Below is a small trained network, with its code and all its weights. Each question gives an input and a class and asks what happens when units are switched off, that is, made to give their printed mean instead of their output.

import numpy as np


def w(rows, s, z=0):
    codes = np.array(rows[::2]) - 128.0
    scale = np.full(codes.shape[1], s)
    scale[-1] = z or s
    return codes * scale


def norm(h):
    return h / np.sqrt((h * h).mean(-1, keepdims=True) + 1e-5)


def f(y):
    return y / 2 * (1 + np.tanh(0.7978845608 * (y + 0.044715 * y**3)))


def log_softmax(a):
    a = a - a.max(-1, keepdims=True)
    return a - np.log(np.exp(a).sum(-1, keepdims=True))


def net(x, mask):
    res = np.array(x, float).reshape(1, 4) / 4 @ E
    u = 0
    for l in range(3):
        y = f(norm(res) @ A[l][:, :-1].T + A[l][:, -1])
        res = res + np.where(mask[u : u + 5], y, B[l][:, -1]) @ B[l][:, :-1]
        u += 5
    return log_softmax(norm(res)[-1] @ U[:, :-1].T + U[:, -1])


A, B = {}, {}
E = w([
[58,84,209,194,156,101,50,134,41],'x0',
[185,158,141,149,157,150,71,103,149],'x1',
[170,90,101,218,127,98,122,247,181],'x2',
[89,192,68,57,213,118,73,210,116],'x3',
],0.014)
A[0] = w([
[147,159,128,196,97,124,136,230,152,57],'0.n1',
[55,68,129,81,108,64,204,169,130,18],'0.n2',
[122,118,147,177,129,98,97,125,65,111],'0.n3',
[38,115,130,124,109,128,215,162,119,82],'0.n4',
[220,192,153,165,143,177,7,89,173,2],'0.n5',
],0.011,0.0089)
B[0] = w([
[143,6,95,104,177,122,153,117,144,254],'0.n1',
[193,162,41,152,74,109,88,112,73,165],'0.n2',
[99,141,101,138,118,197,143,137,169,240],'0.n3',
[187,143,77,127,65,177,38,128,90,188],'0.n4',
[171,131,37,132,27,126,76,133,61,205],'0.n5',
],0.014,0.0041)
A[1] = w([
[197,168,99,81,68,135,195,140,254,66],'1.n1',
[149,86,188,206,57,118,227,41,128,2],'1.n2',
[177,127,135,219,117,156,193,88,117,73],'1.n3',
[106,140,140,51,140,155,115,28,94,83],'1.n4',
[154,103,168,199,77,78,157,121,136,69],'1.n5',
],0.0085,0.009)
B[1] = w([
[33,168,107,203,135,192,157,100,128,255],'1.n1',
[124,147,204,49,64,161,30,140,189,195],'1.n2',
[117,132,115,86,111,105,106,156,152,168],'1.n3',
[160,1,85,160,166,87,175,157,146,220],'1.n4',
[115,129,129,91,110,55,105,141,165,153],'1.n5',
],0.014,0.0051)
A[2] = w([
[126,95,90,101,105,187,133,117,127,245],'2.n1',
[75,104,197,208,121,107,72,151,59,83],'2.n2',
[89,206,85,52,223,65,98,229,121,76],'2.n3',
[30,142,176,203,150,127,94,142,142,112],'2.n4',
[107,115,135,35,141,152,135,6,78,103],'2.n5',
],0.013,0.012)
B[2] = w([
[96,157,191,96,175,104,108,120,61,254],'2.n1',
[86,212,23,162,91,138,192,145,182,163],'2.n2',
[153,98,212,164,12,125,121,61,183,187],'2.n3',
[181,129,145,32,184,163,183,69,128,158],'2.n4',
[180,98,51,201,133,100,116,248,216,172],'2.n5',
],0.015,0.017)
U = w([
[118,126,233,123,66,120,88,98,201,122],'0',
[145,31,102,177,217,87,161,176,166,131],'1',
[62,228,97,156,170,198,200,97,165,76],'2',
[169,150,43,160,47,138,76,120,76,134],'3',
[140,133,254,91,196,118,125,65,52,254],'4',
],0.021,0.0032)

Each question gives the input, the list of numbers given to net, and the class t.
The units are the neurons (one row each of A and B). Each row of codes is followed by its name. A weight is (code - 128) times the scale printed after its matrix; where a second scale follows, it is the last column's (A, B and U).
mask holds one flag per neuron, layer by layer. A switched-off neuron (its flag False) gives its mean, the last column of its row in B, instead of its output. The means were averaged over made-up inputs and are rounded, as every weight is.
A unit's drop is (log p(t) with every unit on - log p(t) with that unit switched off) / (log p(t) with every unit on - log p(t) with every unit switched off).
The circuit of an input: a set's keep is (log p(t) with only the set's units on - log p(t) with every unit switched off) / (log p(t) with every unit on - log p(t) with every unit switched off). Starting from the 12 units with the biggest drops (on a tie, the unit counted first), units are removed one at a time, each time the one whose removal leaves the highest keep (on an exact tie, the one counted first), for as long as the keep stays at least 0.8.
units of the circuit, in order: the units of the circuit, biggest drop first
top k neurons: the k neurons with the biggest drops, biggest first
k most important neurons of layer l: the k neurons of layer l with the biggest drops, biggest first
drop of u: that unit's drop, to one decimal
input [4,0,-4,-4], class 0: units of the circuit, in order -> (1.n2)
input [-4,-2,0,4], class 0: top 4 neurons -> (2.n3; 0.n3; 2.n2; 1.n4)
input [5,8,-4,-6], class 3: top 2 neurons -> (0.n5; 2.n3)
input [8,5,7,3], class 2: 2 most important neurons of layer 2 -> (2.n2; 2.n5)
input [-6,8,-8,-7], class 1: top 2 neurons -> (2.n5; 1.n4)
input [-6,4,-8,-7], class 1: top 3 neurons -> (2.n5; 1.n4; 2.n3)
input [2,-8,-1,8], class 0: top 2 neurons -> (2.n3; 0.n5)
input [-5,-6,-4,-5], class 3: top 2 neurons -> (0.n4; 2.n5)
input [2,-4,0,-3], class 3: top 3 neurons -> (0.n4; 0.n2; 0.n1)
input [3,1,-5,-4], class 1: top 2 neurons -> (2.n5; 2.n3)
input [-8,0,-8,0], class 1: top 4 neurons -> (2.n5; 1.n4; 0.n3; 2.n2)
input [2,4,-2,-1], class 3: top 2 neurons -> (0.n5; 2.n4)
input [-5,-1,-2,-3], class 2: top 2 neurons -> (1.n1; 2.n3)
input [8,-2,6,0], class 2: units of the circuit, in order -> (2.n2)
input [-1,3,-2,-3], class 4: top 4 neurons -> (2.n2; 2.n1; 2.n3; 0.n5)
input [7,-4,-2,7], class 0: top 4 neurons -> (2.n3; 1.n1; 2.n2; 2.n1)
input [-8,-2,6,-3], class 2: top 2 neurons -> (1.n1; 2.n5)
input [2,-2,2,-3], class 4: 2 most important neurons of layer 0 -> (0.n3; 0.n4)
input [4,7,2,-6], class 3: 2 most important neurons of layer 2 -> (2.n3; 2.n2)
input [3,4,1,1], class 3: units of the circuit, in order -> (0.n5)
input [-8,-4,8,8], class 0: 3 most important neurons of layer 2 -> (2.n3; 2.n5; 2.n2)
input [5,-5,-3,1], class 2: 3 most important neurons of layer 0 -> (0.n5; 0.n1; 0.n3)
input [7,-6,6,0], class 2: 2 most important neurons of layer 2 -> (2.n2; 2.n5)
input [6,4,0,6], class 0: 2 most important neurons of layer 2 -> (2.n3; 2.n1)
input [3,-5,-7,-5], class 1: drop of 2.n5 -> 0.9
input [2,8,-5,1], class 3: drop of 0.n5 -> 1.2
input [1,5,-6,-1], class 1: units of the circuit, in order -> (2.n5)
input [5,5,-8,8], class 0: drop of 0.n1 -> 0.2
